Here is a tiny trained network, its code and every weight. The questions are about switching its units off for an input and a target symbol, where a switched-off unit gives its printed mean instead of its output.

import numpy as np


def w(rows, s, z=0):
    codes = np.array(rows[::2]) - 128.0
    scale = np.full(codes.shape[1], s)
    scale[-1] = z or s
    return codes * scale


def norm(h):
    return h / np.sqrt((h * h).mean(-1, keepdims=True) + 1e-5)


def f(y):
    return np.maximum(y, 0)


def softmax(a):
    e = np.exp(a - a.max(-1, keepdims=True))
    return e / e.sum(-1, keepdims=True)


def log_softmax(a):
    a = a - a.max(-1, keepdims=True)
    return a - np.log(np.exp(a).sum(-1, keepdims=True))


def net(x, mask):
    ids = ['αβγδζηθλμξστφψω'.index(c) for c in x.split()]
    T = len(ids)
    res = E[ids] + P[:T]
    u = 0
    for l in range(2):
        r = norm(res)
        for j in range(3):
            rows = slice(2 * j, 2 * j + 2)
            q, k, v = (r @ M[l][rows].T for M in (Q, K, V))
            z = softmax(np.where(np.tri(T) > 0, q @ k.T / 2**0.5, -1e9)) @ v
            o = O[l][rows]
            res = res + np.where(mask[u + j], z, o[:, -1]) @ o[:, :-1]
        u += 3
        y = f(norm(res) @ A[l][:, :-1].T + A[l][:, -1])
        res = res + np.where(mask[u : u + 12], y, B[l][:, -1]) @ B[l][:, :-1]
        u += 12
    return log_softmax(norm(res)[-1] @ U[:, :-1].T + U[:, -1])


Q, K, V, O, A, B = {}, {}, {}, {}, {}, {}
E = w([
[125,179,133,159,83,163,131,129,140,157],'α',
[145,184,115,145,73,156,128,135,148,121],'β',
[138,172,118,161,124,169,145,151,144,163],'γ',
[110,128,156,132,76,118,222,155,101,77],'δ',
[129,152,97,160,104,162,100,140,160,118],'ζ',
[111,75,136,103,119,182,144,136,74,117],'η',
[144,148,92,162,141,173,128,161,151,143],'θ',
[190,108,149,105,155,2,105,128,162,107],'λ',
[136,82,138,97,51,79,127,109,145,68],'μ',
[107,151,118,178,121,171,113,136,149,173],'ξ',
[117,87,179,145,173,48,197,165,137,159],'σ',
[143,96,126,84,112,168,58,103,71,106],'τ',
[113,162,117,160,69,159,104,118,151,134],'φ',
[222,165,109,68,184,147,98,152,147,183],'ψ',
[76,42,147,158,118,95,181,155,130,101],'ω',
],0.027)
P = w([
[95,117,90,9,137,177,187,123,212,120],'0',
[114,110,126,67,110,182,120,222,206,137],'1',
[110,113,75,84,81,144,130,214,174,163],'2',
[160,90,65,116,114,182,200,80,184,154],'3',
[144,110,144,149,164,208,170,73,201,89],'4',
[128,120,168,154,101,178,86,218,160,120],'5',
[69,158,30,134,99,73,130,151,96,148],'6',
[107,157,91,171,167,135,184,8,133,93],'7',
[149,133,228,213,144,200,106,114,141,88],'8',
[126,133,151,203,65,121,77,193,68,153],'9',
[91,153,92,196,65,79,99,107,41,178],'10',
[132,146,157,235,111,132,122,25,68,132],'11',
],0.017)
Q[0] = w([
[117,45,197,164,149,19,255,172,180,130],'L0H0',
[62,133,107,179,153,208,187,164,62,142],'L0H0',
[132,121,206,164,164,149,131,105,143,76],'L0H1',
[161,67,140,92,69,176,111,179,134,172],'L0H1',
[104,150,29,104,103,96,144,124,123,181],'L0H2',
[89,159,121,84,118,129,86,211,115,133],'L0H2',
],0.022)
K[0] = w([
[112,57,212,89,209,3,216,164,181,196],'L0H0',
[2,94,155,226,142,234,248,176,59,195],'L0H0',
[159,113,234,152,107,154,62,252,139,105],'L0H1',
[36,179,41,43,124,69,117,201,99,144],'L0H1',
[109,135,79,105,171,130,184,4,152,121],'L0H2',
[132,125,7,137,90,75,149,126,68,179],'L0H2',
],0.015)
V[0] = w([
[114,108,131,102,216,144,123,145,143,223],'L0H0',
[139,133,69,21,134,166,153,176,229,98],'L0H0',
[204,116,64,132,255,152,90,225,129,27],'L0H1',
[182,248,144,74,86,113,161,177,139,63],'L0H1',
[145,178,150,117,218,156,195,157,62,204],'L0H2',
[190,107,175,68,123,59,200,83,119,155],'L0H2',
],0.0085)
O[0] = w([
[141,164,133,107,32,118,132,70,117,72,67],'L0H0',
[124,130,148,186,106,105,92,105,90,173,195],'L0H0',
[143,106,2,134,76,117,132,235,42,148,174],'L0H1',
[22,225,99,97,213,88,138,156,73,104,181],'L0H1',
[189,221,119,156,119,148,93,150,151,30,21],'L0H2',
[144,86,183,170,208,229,149,182,114,63,3],'L0H2',
],0.0093,0.0044)
A[0] = w([
[131,152,105,129,168,132,129,106,148,157,123],'L0N0',
[124,187,109,148,114,158,94,119,159,95,83],'L0N1',
[106,132,161,105,105,132,107,75,193,124,90],'L0N2',
[133,100,148,161,182,103,133,140,95,135,142],'L0N3',
[101,137,129,151,140,186,127,139,117,122,61],'L0N4',
[122,84,117,72,141,156,24,81,67,84,84],'L0N5',
[137,94,189,95,126,113,118,86,91,95,152],'L0N6',
[96,111,158,81,93,134,141,117,83,54,148],'L0N7',
[165,135,142,168,107,172,127,132,149,132,6],'L0N8',
[187,142,110,50,179,175,76,126,105,164,95],'L0N9',
[140,102,101,2,158,139,166,172,213,107,150],'L0N10',
[122,140,123,125,104,108,92,121,151,56,122],'L0N11',
],0.021,0.015)
B[0] = w([
[110,136,159,121,109,109,94,183,138,155,155],'L0N0',
[165,214,123,109,124,167,145,102,148,130,159],'L0N1',
[169,128,142,150,132,130,127,216,107,166,146],'L0N2',
[160,165,144,131,88,97,124,91,162,120,156],'L0N3',
[167,126,114,155,140,100,150,170,114,90,140],'L0N4',
[1,139,107,113,176,157,127,86,105,155,251],'L0N5',
[128,152,84,117,141,134,133,125,77,120,180],'L0N6',
[139,46,110,114,78,133,202,130,114,199,182],'L0N7',
[107,88,79,192,158,144,103,165,181,110,135],'L0N8',
[135,210,140,144,205,114,5,164,163,218,196],'L0N9',
[180,61,126,21,163,177,109,196,172,114,151],'L0N10',
[139,104,141,108,136,135,174,91,133,134,144],'L0N11',
],0.017)
Q[1] = w([
[156,156,78,125,164,135,100,128,155,150],'L1H0',
[118,165,102,137,98,162,148,150,201,163],'L1H0',
[147,130,149,144,201,82,35,122,147,119],'L1H1',
[132,32,173,100,142,86,165,145,167,122],'L1H1',
[46,70,151,246,146,215,163,140,91,82],'L1H2',
[171,94,197,170,163,45,202,174,161,74],'L1H2',
],0.012)
K[1] = w([
[165,138,113,112,142,142,40,132,130,129],'L1H0',
[126,146,111,139,153,174,151,131,129,165],'L1H0',
[192,171,125,122,170,108,51,85,205,58],'L1H1',
[124,26,165,56,134,107,195,211,185,129],'L1H1',
[18,24,152,238,212,249,187,135,138,89],'L1H2',
[194,69,186,174,145,116,129,175,159,1],'L1H2',
],0.0091)
V[1] = w([
[81,151,115,117,106,255,146,205,101,151],'L1H0',
[118,161,149,223,125,134,65,106,89,128],'L1H0',
[165,128,111,82,176,80,82,125,142,137],'L1H1',
[144,130,152,75,117,156,89,178,139,114],'L1H1',
[106,97,140,91,120,159,136,99,109,177],'L1H2',
[114,114,134,143,82,132,201,194,191,129],'L1H2',
],0.012)
O[1] = w([
[121,50,152,74,148,55,145,27,172,2,246],'L1H0',
[144,79,98,43,150,201,133,181,148,183,122],'L1H0',
[75,130,131,186,105,125,122,74,130,135,139],'L1H1',
[122,124,116,169,162,105,190,49,131,121,143],'L1H1',
[133,178,97,123,116,34,193,206,155,128,189],'L1H2',
[170,169,96,181,114,113,10,76,102,144,92],'L1H2',
],0.0087,0.013)
A[1] = w([
[151,70,149,184,136,117,150,162,99,109,111],'L1N0',
[118,49,211,132,122,63,163,92,107,80,110],'L1N1',
[138,161,116,170,147,145,137,122,122,87,108],'L1N2',
[11,155,146,101,173,162,107,102,92,113,9],'L1N3',
[141,3,135,27,107,139,212,179,74,114,89],'L1N4',
[52,148,150,100,158,147,123,127,100,118,56],'L1N5',
[182,118,141,117,88,109,113,159,145,106,131],'L1N6',
[141,75,142,136,134,98,122,154,124,152,174],'L1N7',
[143,111,95,90,89,156,132,135,104,118,88],'L1N8',
[126,119,97,157,127,163,142,143,85,61,75],'L1N9',
[131,175,188,125,201,137,134,140,119,125,26],'L1N10',
[150,32,144,3,164,103,141,145,138,65,54],'L1N11',
],0.024,0.012)
B[1] = w([
[99,167,111,114,107,75,82,71,137,135,152],'L1N0',
[174,156,86,135,197,92,174,136,131,116,201],'L1N1',
[94,115,161,104,109,117,141,150,108,101,147],'L1N2',
[15,138,111,131,185,187,147,120,85,168,252],'L1N3',
[231,58,145,77,136,156,140,82,113,127,233],'L1N4',
[71,124,117,149,166,182,141,98,88,171,209],'L1N5',
[109,111,110,152,149,138,152,110,117,147,176],'L1N6',
[122,126,175,98,132,145,157,121,142,96,184],'L1N7',
[153,98,106,147,148,125,98,138,107,107,140],'L1N8',
[162,133,160,141,128,114,119,142,79,176,136],'L1N9',
[122,78,90,106,141,102,84,129,120,119,141],'L1N10',
[190,10,155,53,35,251,103,101,69,147,212],'L1N11',
],0.023,0.02)
U = w([
[128,212,130,61,90,153,132,95,158,99,19],'α',
[80,94,76,75,24,66,140,158,151,159,94],'β',
[89,100,125,80,146,85,102,163,123,29,98],'γ',
[172,154,120,203,61,157,144,120,142,232,3],'δ',
[169,136,114,92,177,103,38,166,167,174,42],'ζ',
[132,143,168,161,73,57,111,87,63,147,159],'η',
[141,130,4,147,72,134,78,135,108,109,35],'θ',
[106,116,230,108,126,95,162,166,174,154,116],'λ',
[150,152,110,117,109,129,170,246,80,136,124],'μ',
[180,61,138,72,119,156,133,92,106,133,200],'ξ',
[113,90,72,148,100,136,176,200,201,111,205],'σ',
[95,87,138,155,101,116,79,52,203,109,59],'τ',
[56,124,98,123,173,164,143,108,95,153,237],'φ',
[159,136,172,205,164,183,107,138,120,76,94],'ψ',
[164,133,102,130,213,52,183,93,132,116,23],'ω',
],0.011,0.0021)

Each question gives the input, a string of symbols that net reads in full, and the target symbol t.
The units are the heads (2 rows each of Q, K, V and O) and the neurons (one row each of A and B). Each row of codes is followed by its name. A weight is (code - 128) times the scale printed after its matrix; where a second scale follows, it is the last column's (O, A, B and U).
mask holds one flag per unit, layer by layer, with each layer's heads first. A switched-off unit (its flag False) gives its mean, the last column of its rows in O or B, instead of its output. The means were averaged over made-up inputs and are rounded, as every weight is.
A unit's drop is (log p(t) with every unit on - log p(t) with that unit switched off) / (log p(t) with every unit on - log p(t) with every unit switched off).
The circuit of an input: a set's keep is (log p(t) with only the set's units on - log p(t) with every unit switched off) / (log p(t) with every unit on - log p(t) with every unit switched off). Starting from the 12 units with the biggest drops (on a tie, the unit counted first), units are removed one at a time, each time the one whose removal leaves the highest keep (on an exact tie, the one counted first), for as long as the keep stays at least 0.8.
circuit, biggest first: the units of the circuit, biggest drop first
most important unit: the unit with the biggest drop
top k neurons: the k neurons with the biggest drops, biggest first
k most important neurons of layer l: the k neurons of layer l with the biggest drops, biggest first
which heads matter: for each layer, one digit per head in row order, 1 if its drop is at least 0.15 and else 0, layers parted by /
input η β λ γ τ β, target η: 2 most important neurons of layer 0 => (L0N5, L0N4)
input ξ β θ ω δ ω ξ δ θ γ ζ, target γ: most important neuron of layer 0 => (L0N5)
input τ τ β τ γ γ β δ τ ψ τ φ, target ξ: which heads matter => 110 / 000
input τ σ σ, target ω: 2 most important neurons of layer 0 => (L0N5, L0N10)
input φ τ σ μ β σ τ λ, target ξ: circuit, biggest first => (L0N5, L1N3)
input μ τ λ σ γ τ τ τ ω λ σ, target ω: 3 most important neurons of layer 1 => (L1N11, L1N1, L1N3)
input τ τ τ τ ζ μ β τ θ, target ω: which heads matter => 001 / 000
input σ δ φ σ φ β τ τ β β γ, target ξ: which heads matter => 100 / 000
input τ τ λ τ τ δ τ ζ, target ξ: top 2 neurons => (L0N9, L0N5)
input η α δ δ γ λ λ, target ω: which heads matter => 000 / 110
input β τ τ σ φ λ ζ γ ψ γ, target β: which heads matter => 001 / 001
input γ γ σ β τ β, target ψ: which heads matter => 001 / 001
input τ ψ β τ β, target μ: top 3 neurons => (L0N5, L0N9, L1N3)
input β τ τ τ β ω τ σ β, target τ: most important unit => L0N5
input φ λ ω σ λ τ γ, target ψ: which heads matter => 011 / 001
input δ τ τ ξ, target γ: which heads matter => 011 / 000
input η λ τ τ τ τ η τ τ ω, target ξ: which heads matter => 100 / 000
input λ φ φ γ, target η: top 3 neurons => (L0N4, L0N5, L0N9)
input τ τ λ τ γ τ γ τ η τ σ, target ξ: top 2 neurons => (L0N9, L1N11)
input ω β λ σ, target ξ: most important unit => L0N10
input τ τ μ τ θ, target ξ: 2 most important neurons of layer 0 => (L0N5, L0N9)
input β τ α θ γ β, target ζ: top 2 neurons => (L0N5, L1N3)
input γ θ σ τ ψ τ τ φ γ τ ξ, target λ: top 2 neurons => (L0N2, L0N5)
input σ β γ τ τ τ λ φ ω γ φ, target λ: which heads matter => 010 / 000
input τ η ξ λ ψ ψ γ ω δ ψ, target ζ: top 2 neurons => (L0N5, L1N3)
input ζ γ β τ τ φ γ ψ η ω λ β, target σ: 2 most important neurons of layer 0 => (L0N8, L0N5)
input τ τ γ γ τ τ α γ φ, target ξ: which heads matter => 011 / 000
input ω σ γ τ β, target ψ: most important unit => L0H2
input τ τ β θ φ τ μ γ τ δ λ, target ξ: 2 most important neurons of layer 0 => (L0N11, L0N10)
input τ γ ω γ γ α, target τ: which heads matter => 010 / 001
